m =
-8.3  7.0  -22.2  46.9  -50.4  -20.4  -14.4  -1.4  -13.2  -26.6  -10.5  -59.0  -11.1  17.3  -0.8  -4.0
24.0  -30.5  -11.3  -28.4  22.2  21.7  -12.1  1.0  -2.4  -14.4  -9.2  54.0  -0.9  -20.2  -9.3  -6.7
28.4  -46.3  -7.8  -8.9  43.6  25.5  -9.3  30.6  -2.4  -10.5  -17.8  23.7  -5.7  2.6  15.5  -1.6
Indices start at 1.
The bottom-right entry: -1.6
The entry in the top-left corner?
Answer: -8.3
The entry directly below -20.2 -> 2.6
The entry directly above the largest entry?
Answer: -59.0
The entry in row 1 and column 2 -> 7.0
The entry directly below -0.8?
Answer: -9.3
The entry directly above -5.7: -0.9
The entry at row 2, column 3?
Answer: -11.3
The entry just left of -1.6 -> 15.5
The entry directly above 21.7 -> -20.4
The entry at row 3, column 1: 28.4
The entry at row 2, column 1 -> 24.0
The entry in row 1 and column 3 is -22.2
The top-right entry?
Answer: -4.0
The entry just left of the largest entry?
Answer: -9.2
The entry just left of 30.6?
Answer: -9.3
The entry just left of -7.8: -46.3
The entry just right of the smallest entry -> -11.1
The entry just left of -12.1 -> 21.7
The entry directly below -4.0?
Answer: -6.7
The bottom entry of the column that holds the largest entry?
Answer: 23.7
The entry directly above -46.3?
Answer: -30.5
The entry at row 3, column 3: -7.8
The entry directly below -9.2 -> -17.8
The entry just right of -28.4?
Answer: 22.2

grid =
606  412  469  586  547  438  565  549  420  562  541  383  562  563  339  417
426  512  668  486  542  476  472  525  576  489  484  619  228  528  462  585
394  510  357  516  421  422  424  516  415  646  503  538  423  497  579  421
506  525  639  449  531  484  598  635  932  434  467  473  276  485  539  385
Rows and columns are numbered from 1.
Which number is the top-right entry?
Answer: 417
Which number is the entry in the bottom-left corner?
Answer: 506
Which number is the entry in row 3 and column 3?
Answer: 357
Which number is the entry in row 3 and column 1?
Answer: 394
Which number is the entry in the top-left corner?
Answer: 606
Which number is the entry directly below the smallest entry?
Answer: 423
The entry just right of 473 is 276
Which number is the entry directly above 394?
Answer: 426
The entry in row 1 and column 2: 412
The entry directly above 528 -> 563
The maximum is 932
Which number is the bottom-right entry?
Answer: 385
The entry just right of the smallest entry -> 528
The entry just left of 503 is 646
Which number is the top entry of the column that holds the largest entry?
Answer: 420
Which number is the entry just right of 506?
Answer: 525

Questions about the matrix below. Rows and columns are numbered from 1.
1) The entry in the bottom-right corner?
2) The entry directly above the largest entry?
3) The bottom entry of the column that holds the largest entry?
4) The entry just right of the smallest entry?
5) The entry in row 1 and column 2?
6) The entry in row 3 and column 1?
7) The entry in the top-right corner?
8) The entry directly above -421?
array([[-917,   74, -751, -407,  -94, -945, -246,  342, -939, -879],
       [-614,  267,   44, -229, -132, -286, -452,  102, -546, -372],
       [-401, -184,  343,  -54, -312,  209, -421, -179,  -75,   -3],
       [-590,  387, -672, -465,  -23, -860, -384,  160, -832, -784],
       [-323,   23, -769, -391, -160, -765, -275, -132, -571, -562],
       [-540, -429,  -36, -149, -352, -280, -265,   56, -333, -234],
       [ -58,  822,  -97, -361,  162,  -98, -712, -283, -427, -191]])
1) -191
2) -429
3) 822
4) -246
5) 74
6) -401
7) -879
8) -452

Questions about the table below. Indices start at 1.
1) Find the entry directly below -6.4.
2) Find the entry in row 2 and column 1.
3) Find the entry at row 1, column 2.
4) Find the entry in row 2 and column 3.
5) Find the entry just left of -4.4.
6) Find the entry at row 3, column 1.
7) Find the entry directly below 3.7.
8) Find the entry just left of 15.4.
[[  6.3  20.5 -18.1  -7.8  -8.9  23.3  24.1 -17.7]
 [  3.2  18.6 -13.3  -6.4  -8.2  19.7  19.9 -13.1]
 [  2.7  -9.3  22.3  13.6  14.6 -11.5 -12.1  23.3]
 [ 17.0  -7.5   9.0  12.7  16.1  -0.6   0.7  12.1]
 [ -1.0  19.3 -10.5  -6.9  -8.8  17.2  16.7 -12.8]
 [  3.7 -12.2  25.8  16.5  18.2 -13.9 -14.7  25.2]
 [  5.9  -6.0  15.4  12.7  12.8  -4.8  -4.4  16.2]
 [ 10.8  -9.0  15.6  14.5  16.3  -5.2  -4.6  17.2]
 [  6.8  18.7 -16.1  -6.0  -7.1  21.9  22.8 -16.5]]
1) 13.6
2) 3.2
3) 20.5
4) -13.3
5) -4.8
6) 2.7
7) 5.9
8) -6.0

(-519, 29, 424, -641, -346, -412, 511)
The largest entry: 511
Give the entry just left of -641.
424
Give the 2nd entry from the left.
29
Give the 1st entry.
-519
